Here is a tiny trained network, its code and every weight. The questions are about switching its units off for an input and a class, where a switched-off unit gives its printed mean instead of its output.

import numpy as np


def w(rows, s, z=0):
    codes = np.array(rows[::2]) - 128.0
    scale = np.full(codes.shape[1], s)
    scale[-1] = z or s
    return codes * scale


def f(y):
    return y / 2 * (1 + np.tanh(0.7978845608 * (y + 0.044715 * y**3)))


def log_softmax(a):
    a = a - a.max(-1, keepdims=True)
    return a - np.log(np.exp(a).sum(-1, keepdims=True))


def net(x, mask):
    res = np.array(x, float).reshape(1, 6) / 4 @ E
    y = f(res @ A[0][:, :-1].T + A[0][:, -1])
    res = res + np.where(mask, y, B[0][:, -1]) @ B[0][:, :-1]
    return log_softmax(res[-1] @ U[:, :-1].T + U[:, -1])


A, B = {}, {}
E = w([
[63,119,220,189,143],'x0',
[107,129,120,113,135],'x1',
[107,255,112,132,147],'x2',
[101,159,154,52,21],'x3',
[124,130,129,126,131],'x4',
[99,89,114,110,128],'x5',
],0.0075)
A[0] = w([
[170,122,60,141,210,37],'neuron 0',
[205,115,2,85,92,185],'neuron 1',
[131,177,130,115,161,155],'neuron 2',
[114,170,182,20,54,72],'neuron 3',
[196,131,50,98,48,137],'neuron 4',
[64,52,74,113,138,128],'neuron 5',
[90,116,152,111,145,16],'neuron 6',
[129,215,78,134,134,169],'neuron 7',
[131,174,184,54,84,180],'neuron 8',
[178,47,148,122,126,180],'neuron 9',
[35,119,220,140,154,101],'neuron 10',
[158,246,138,125,78,163],'neuron 11',
[151,68,145,84,132,209],'neuron 12',
[170,103,33,243,165,191],'neuron 13',
[104,55,87,110,94,252],'neuron 14',
[156,159,151,82,47,48],'neuron 15',
[83,131,123,82,82,99],'neuron 16',
[180,121,96,217,184,92],'neuron 17',
[103,86,107,78,189,223],'neuron 18',
[163,143,65,201,215,78],'neuron 19',
[86,253,82,158,164,172],'neuron 20',
[126,135,171,21,216,56],'neuron 21',
[135,140,173,88,28,117],'neuron 22',
[76,123,231,215,81,198],'neuron 23',
],0.0078,0.0024)
B[0] = w([
[138,103,164,89,168,187],'neuron 0',
[119,175,40,166,166,255],'neuron 1',
[114,112,131,145,105,159],'neuron 2',
[87,66,169,95,151,213],'neuron 3',
[84,130,122,105,179,209],'neuron 4',
[127,155,146,160,81,167],'neuron 5',
[204,149,127,109,137,111],'neuron 6',
[92,115,127,183,90,209],'neuron 7',
[93,87,114,124,204,197],'neuron 8',
[81,97,113,214,66,203],'neuron 9',
[179,193,45,119,154,183],'neuron 10',
[65,130,141,136,112,222],'neuron 11',
[96,139,121,191,103,186],'neuron 12',
[74,109,178,122,128,254],'neuron 13',
[112,179,125,174,128,208],'neuron 14',
[137,41,136,69,155,167],'neuron 15',
[127,96,135,129,116,154],'neuron 16',
[118,64,186,112,124,207],'neuron 17',
[79,85,145,163,70,181],'neuron 18',
[102,93,174,72,138,224],'neuron 19',
[41,136,164,208,76,250],'neuron 20',
[156,75,121,115,126,116],'neuron 21',
[83,45,132,98,149,193],'neuron 22',
[130,178,3,137,199,219],'neuron 23',
],0.0065,0.0046)
U = w([
[71,106,143,182,61,140],'0',
[144,145,47,111,254,149],'1',
[96,69,214,81,172,111],'2',
[116,128,167,145,53,177],'3',
[118,115,123,133,118,132],'4',
[137,133,117,109,132,169],'5',
[250,175,193,47,56,1],'6',
],0.008,0.0043)

Each question gives the input, the list of numbers given to net, and the class t.
The units are the neurons (one row each of A and B). Each row of codes is followed by its name. A weight is (code - 128) times the scale printed after its matrix; where a second scale follows, it is the last column's (A, B and U).
mask holds one flag per neuron, in row order. A switched-off neuron (its flag False) gives its mean, the last column of its row in B, instead of its output. The means were averaged over made-up inputs and are rounded, as every weight is.
A unit's drop is (log p(t) with every unit on - log p(t) with that unit switched off) / (log p(t) with every unit on - log p(t) with every unit switched off).
The circuit of an input: a set's keep is (log p(t) with only the set's units on - log p(t) with every unit switched off) / (log p(t) with every unit on - log p(t) with every unit switched off). Starting from the 12 units with the biggest drops (on a tie, the unit counted first), units are removed one at a time, each time the one whose removal leaves the highest keep (on an exact tie, the one counted first), for as long as the keep stays at least 0.8.
circuit, biggest first: the units of the circuit, biggest drop first
unit that matters most: the unit with the biggest drop
top k neurons: the k neurons with the biggest drops, biggest first
drop of u: that unit's drop, to one decimal
input [-8,-8,-6,5,6,0], class 1: unit that matters most => neuron 1
input [7,-1,-3,-3,3,-1], class 1: circuit, biggest first => [neuron 23; neuron 10]
input [4,0,7,-8,1,0], class 2: circuit, biggest first => [neuron 19; neuron 17]
input [8,-6,2,2,2,5], class 1: circuit, biggest first => [neuron 23; neuron 10]
input [-7,-7,-4,3,1,-6], class 1: circuit, biggest first => [neuron 1; neuron 4]
input [-5,6,-8,-5,6,-1], class 0: circuit, biggest first => [neuron 9; neuron 18]
input [-8,0,8,4,-3,-3], class 0: top 4 neurons => [neuron 20; neuron 7; neuron 11; neuron 23]
input [-3,-1,4,6,4,-2], class 2: circuit, biggest first => [neuron 3; neuron 15; neuron 8]
input [-8,-4,-7,2,-3,2], class 1: top 3 neurons => [neuron 1; neuron 4; neuron 20]
input [-3,6,8,-6,3,7], class 0: top 2 neurons => [neuron 20; neuron 7]
input [7,7,-1,6,1,2], class 1: top 2 neurons => [neuron 23; neuron 10]
input [8,4,-1,5,1,-2], class 1: top 2 neurons => [neuron 23; neuron 10]
input [8,-8,4,8,8,-4], class 1: top 3 neurons => [neuron 23; neuron 10; neuron 8]
input [8,-8,-1,-6,6,-8], class 1: circuit, biggest first => [neuron 23]
input [-6,-4,2,4,6,2], class 1: circuit, biggest first => [neuron 1; neuron 4]
input [-1,-1,-2,-8,0,4], class 2: drop of neuron 19 => 0.2
input [-5,3,-2,8,6,-2], class 2: drop of neuron 21 => 0.0
input [-1,5,0,7,2,-4], class 2: drop of neuron 22 => 0.1
input [8,-2,1,-1,1,-2], class 1: drop of neuron 23 => 0.3
input [1,3,3,-8,8,-2], class 2: top neuron => [neuron 19]
